Here is a tiny trained network, its code and every weight. The questions are about switching its units off for an input and a class, where a switched-off unit gives its printed mean instead of its output.

import numpy as np


def w(rows, s, z=0):
    codes = np.array(rows[::2]) - 128.0
    scale = np.full(codes.shape[1], s)
    scale[-1] = z or s
    return codes * scale


def f(y):
    return y / 2 * (1 + np.tanh(0.7978845608 * (y + 0.044715 * y**3)))


def log_softmax(a):
    a = a - a.max(-1, keepdims=True)
    return a - np.log(np.exp(a).sum(-1, keepdims=True))


def net(x, mask):
    res = np.array(x, float).reshape(1, 5) / 4 @ E
    y = f(res @ A[0][:, :-1].T + A[0][:, -1])
    res = res + np.where(mask, y, B[0][:, -1]) @ B[0][:, :-1]
    return log_softmax(res[-1] @ U[:, :-1].T + U[:, -1])


A, B = {}, {}
E = w([
[70,18,115,168,128,174,82,128,178],'x0',
[105,156,70,124,174,39,84,112,125],'x1',
[67,157,166,91,99,55,85,91,50],'x2',
[74,118,86,186,157,72,199,252,77],'x3',
[142,183,159,156,147,185,65,156,64],'x4',
],0.013)
A[0] = w([
[82,102,105,125,169,93,130,148,182,252],'N0',
[79,94,98,123,151,117,62,107,190,153],'N1',
[153,129,155,73,96,113,171,114,113,227],'N2',
[139,96,181,167,107,147,107,128,63,158],'N3',
[142,135,132,199,182,165,139,193,168,223],'N4',
[116,128,245,138,101,131,93,133,83,191],'N5',
[144,82,134,93,138,107,112,87,173,230],'N6',
],0.012,0.0035)
B[0] = w([
[120,173,94,127,100,89,80,173,136,222],'N0',
[134,64,94,117,134,110,6,73,65,235],'N1',
[206,127,150,85,104,23,196,135,131,193],'N2',
[128,127,143,140,117,183,134,137,91,198],'N3',
[180,152,78,161,140,229,99,206,106,249],'N4',
[69,92,244,86,52,161,128,139,118,236],'N5',
[126,106,62,119,135,146,152,38,154,223],'N6',
],0.012,0.013)
U = w([
[79,146,221,80,32,175,125,107,119,102],'0',
[220,181,129,157,200,210,98,33,129,45],'1',
[167,165,61,179,136,183,146,207,102,178],'2',
[86,71,26,114,116,105,53,38,102,95],'3',
[221,146,119,60,90,125,189,35,226,165],'4',
[76,233,108,137,165,2,188,138,83,250],'5',
],0.0097,0.0016)

Each question gives the input, the list of numbers given to net, and the class t.
The units are the neurons (one row each of A and B). Each row of codes is followed by its name. A weight is (code - 128) times the scale printed after its matrix; where a second scale follows, it is the last column's (A, B and U).
mask holds one flag per neuron, in row order. A switched-off neuron (its flag False) gives its mean, the last column of its row in B, instead of its output. The means were averaged over made-up inputs and are rounded, as every weight is.
A unit's drop is (log p(t) with every unit on - log p(t) with that unit switched off) / (log p(t) with every unit on - log p(t) with every unit switched off).
The circuit of an input: a set's keep is (log p(t) with only the set's units on - log p(t) with every unit switched off) / (log p(t) with every unit on - log p(t) with every unit switched off). Starting from all 7 units, units are removed one at a time, each time the one whose removal leaves the highest keep (on an exact tie, the one counted first), for as long as the keep stays at least 0.8.
units of the circuit, in order: the units of the circuit, biggest drop first
most important unit: the unit with the biggest drop
k most important neurons: the k neurons with the biggest drops, biggest first
drop when u is switched off: that unit's drop, to one decimal
input [-3,-4,8,-7,-6], class 4: most important unit	N2
input [-3,6,1,2,5], class 5: units of the circuit, in order	(N4 N1)
input [-1,-3,-4,-8,3], class 4: units of the circuit, in order	(N4 N1)
input [3,-3,-1,-8,0], class 3: 2 most important neurons	(N1 N6)
input [-4,-5,1,7,-5], class 5: units of the circuit, in order	(N2 N3)
input [-4,5,1,0,5], class 5: units of the circuit, in order	(N4 N1)
input [-3,4,3,-1,3], class 0: 2 most important neurons	(N0 N5)
input [4,6,7,8,3], class 5: 3 most important neurons	(N6 N0 N4)
input [-4,8,6,-3,3], class 5: 3 most important neurons	(N3 N1 N4)
input [3,-7,8,-7,-7], class 4: 2 most important neurons	(N6 N2)
input [-5,-6,1,5,2], class 0: 2 most important neurons	(N5 N0)
input [0,3,3,6,-2], class 5: drop when N4 is switched off	0.2
input [2,3,-2,7,-7], class 2: drop when N4 is switched off	0.3
input [4,-7,2,-6,-6], class 4: units of the circuit, in order	(N2)
input [-8,5,2,-2,4], class 5: drop when N2 is switched off	0.1
input [-4,7,2,-5,-1], class 4: drop when N5 is switched off	-0.1
